Below is a small trained network, with its code and all its weights. Each question gives an input and a target symbol and asks what happens when units are switched off, that is, made to give their printed mean instead of their output.

import numpy as np


def w(rows, s, z=0):
    codes = np.array(rows[::2]) - 128.0
    scale = np.full(codes.shape[1], s)
    scale[-1] = z or s
    return codes * scale


def f(y):
    return y / 2 * (1 + np.tanh(0.7978845608 * (y + 0.044715 * y**3)))


def softmax(a):
    e = np.exp(a - a.max(-1, keepdims=True))
    return e / e.sum(-1, keepdims=True)


def log_softmax(a):
    a = a - a.max(-1, keepdims=True)
    return a - np.log(np.exp(a).sum(-1, keepdims=True))


def net(x, mask):
    ids = ['αγδζθλξπψω'.index(c) for c in x.split()]
    T = len(ids)
    res = E[ids] + P[:T]
    r = res
    for j in range(2):
        rows = slice(4 * j, 4 * j + 4)
        q, k, v = (r @ M[0][rows].T for M in (Q, K, V))
        z = softmax(np.where(np.tri(T) > 0, q @ k.T / 4**0.5, -1e9)) @ v
        o = O[0][rows]
        res = res + np.where(mask[j], z, o[:, -1]) @ o[:, :-1]
    y = f(res @ A[0][:, :-1].T + A[0][:, -1])
    res = res + np.where(mask[2:10], y, B[0][:, -1]) @ B[0][:, :-1]
    return log_softmax(res[-1] @ U[:, :-1].T + U[:, -1])


Q, K, V, O, A, B = {}, {}, {}, {}, {}, {}
E = w([
[120,161,78,133,128,211,250,122,111],'α',
[113,164,106,118,177,209,115,203,114],'γ',
[103,196,137,107,28,148,219,176,67],'δ',
[177,112,118,229,130,165,189,146,150],'ζ',
[79,142,133,205,130,107,180,227,89],'θ',
[67,136,149,72,142,115,103,194,53],'λ',
[87,46,122,151,180,127,104,190,143],'ξ',
[146,108,132,150,115,164,46,238,117],'π',
[113,103,139,98,151,159,117,54,7],'ψ',
[83,182,100,182,225,55,49,124,24],'ω',
],0.021)
P = w([
[215,122,30,36,142,64,207,163,103],'0',
[95,47,32,143,38,167,165,174,36],'1',
[207,132,66,59,162,77,181,151,112],'2',
[80,66,72,164,56,170,146,159,41],'3',
[195,150,102,84,177,83,159,136,123],'4',
[72,87,107,186,77,183,123,146,47],'5',
[182,161,134,111,191,93,135,122,138],'6',
[65,97,145,212,86,181,108,130,60],'7',
[165,175,169,139,201,96,116,103,154],'8',
[47,109,181,237,98,185,96,114,72],'9',
[156,190,203,163,214,95,93,90,172],'10',
[33,130,217,251,111,190,89,100,74],'11',
],0.013)
Q[0] = w([
[88,38,110,191,142,138,63,161,42],'H1',
[118,222,179,213,124,201,246,200,71],'H1',
[188,232,94,74,146,79,162,60,175],'H1',
[168,166,114,127,169,104,131,221,220],'H1',
[77,164,180,160,115,89,164,179,12],'H2',
[123,196,158,55,96,151,157,55,161],'H2',
[149,200,186,72,208,156,245,162,111],'H2',
[65,118,156,196,114,216,131,179,74],'H2',
],0.013)
K[0] = w([
[97,110,165,130,171,112,67,101,118],'H1',
[111,142,249,159,131,150,106,129,155],'H1',
[138,158,54,127,113,121,187,160,144],'H1',
[147,107,105,79,116,153,129,181,154],'H1',
[122,121,207,148,136,123,84,101,139],'H2',
[111,129,116,68,85,162,179,76,83],'H2',
[114,149,202,107,146,169,161,77,168],'H2',
[100,137,186,182,131,128,95,148,140],'H2',
],0.018)
V[0] = w([
[158,85,138,225,192,139,177,121,139],'H1',
[79,23,157,33,157,81,88,171,135],'H1',
[83,183,63,146,92,73,118,233,188],'H1',
[80,173,110,179,149,48,104,100,98],'H1',
[111,236,158,94,66,172,121,100,82],'H2',
[2,153,66,98,157,156,183,109,189],'H2',
[182,138,82,116,97,100,79,67,119],'H2',
[87,61,155,101,184,20,186,170,80],'H2',
],0.0091)
O[0] = w([
[185,116,175,134,155,90,148,207,100,131],'H1',
[71,179,169,188,119,73,40,118,192,134],'H1',
[188,146,243,162,62,156,114,46,96,31],'H1',
[179,144,10,162,42,84,74,129,128,200],'H1',
[109,114,112,52,67,186,91,74,95,135],'H2',
[120,254,39,139,158,197,161,145,181,81],'H2',
[133,68,108,131,112,76,166,65,104,64],'H2',
[140,143,151,167,179,142,31,197,126,254],'H2',
],0.0084,0.0086)
A[0] = w([
[133,59,114,86,97,151,159,146,119,254],'N1',
[50,91,178,99,62,127,120,186,110,58],'N2',
[188,169,191,32,140,54,55,107,188,151],'N3',
[201,90,180,41,176,165,99,158,248,106],'N4',
[155,139,119,26,251,49,149,20,131,112],'N5',
[51,110,118,149,89,181,98,137,45,77],'N6',
[190,185,82,133,233,2,89,72,165,5],'N7',
[219,197,136,69,221,74,125,127,92,127],'N8',
],0.0086,0.0058)
B[0] = w([
[98,176,137,79,121,69,126,101,99,202],'N1',
[136,93,123,172,177,155,140,87,90,188],'N2',
[93,83,55,137,158,172,198,204,104,156],'N3',
[168,100,172,102,23,178,18,142,181,145],'N4',
[232,136,102,175,91,162,65,139,144,165],'N5',
[163,98,125,128,137,132,151,118,202,252],'N6',
[140,151,175,140,41,121,254,194,154,179],'N7',
[60,134,108,225,135,132,145,72,159,188],'N8',
],0.012,0.015)
U = w([
[158,130,66,162,151,200,220,105,161,29],'α',
[36,163,105,185,75,159,74,76,205,132],'γ',
[150,199,179,60,148,61,161,192,77,255],'δ',
[194,90,163,189,213,89,213,72,197,123],'ζ',
[102,253,169,166,185,28,87,146,90,203],'θ',
[35,123,58,134,180,99,156,174,87,165],'λ',
[145,135,144,118,136,111,179,161,202,138],'ξ',
[223,122,123,141,150,204,151,226,38,2],'π',
[189,158,50,161,89,84,89,142,122,155],'ψ',
[99,145,98,178,118,110,183,145,103,22],'ω',
],0.0063,0.0081)

Each question gives the input, a string of symbols that net reads in full, and the target symbol t.
The units are the heads (4 rows each of Q, K, V and O) and the neurons (one row each of A and B). Each row of codes is followed by its name. A weight is (code - 128) times the scale printed after its matrix; where a second scale follows, it is the last column's (O, A, B and U).
mask holds one flag per unit, heads first, then neurons. A switched-off unit (its flag False) gives its mean, the last column of its rows in O or B, instead of its output. The means were averaged over made-up inputs and are rounded, as every weight is.
A unit's drop is (log p(t) with every unit on - log p(t) with that unit switched off) / (log p(t) with every unit on - log p(t) with every unit switched off).
The circuit of an input: a set's keep is (log p(t) with only the set's units on - log p(t) with every unit switched off) / (log p(t) with every unit on - log p(t) with every unit switched off). Starting from all 10 units, units are removed one at a time, each time the one whose removal leaves the highest keep (on an exact tie, the one counted first), for as long as the keep stays at least 0.8.
units of the circuit, in order: the units of the circuit, biggest drop first
unit that matters most: the unit with the biggest drop
which heads matter: for each layer, one digit per head in row order, 1 if its drop is at least 0.15 and else 0, layers parted by /
input δ α π ω ψ θ, target ψ: units of the circuit, in order : (H1)
input ψ λ δ γ ψ δ δ ω ζ ξ, target ψ: which heads matter : 10
input α π δ θ α δ, target π: units of the circuit, in order : (H2, H1)
input ψ ψ ω θ ψ ω ξ γ, target ψ: which heads matter : 10
input ξ λ ψ δ, target λ: which heads matter : 10
input ψ ψ α δ γ δ α ζ, target δ: units of the circuit, in order : (H1, N1, H2, N6)
input π γ δ π, target ζ: units of the circuit, in order : (H1, N2, H2)
input α δ π α δ λ, target γ: which heads matter : 10
input ψ ψ λ ζ, target λ: which heads matter : 10
input ω θ π λ ψ ψ ψ ψ δ ψ ψ, target ψ: units of the circuit, in order : (N5, H1)
input ψ δ ψ λ ω π γ ξ δ α, target θ: units of the circuit, in order : (H1, H2)
input ψ α α π ψ α γ δ, target α: units of the circuit, in order : (N6, H1)
input ψ λ ζ ξ θ ψ θ θ ψ ξ, target λ: which heads matter : 10
input ξ δ ξ δ π α, target ζ: units of the circuit, in order : (H1, H2)
input λ π α ξ, target ζ: which heads matter : 10
input ψ λ δ θ π ζ ψ ψ π, target π: unit that matters most : N3
input α λ θ δ ξ λ ψ δ δ, target δ: which heads matter : 11
input ζ α γ, target γ: units of the circuit, in order : (N8, N4, H1)
input ψ γ α δ ψ ζ ω, target ω: units of the circuit, in order : (N7, N8, H1)
input ψ δ ψ α ψ, target ψ: which heads matter : 01
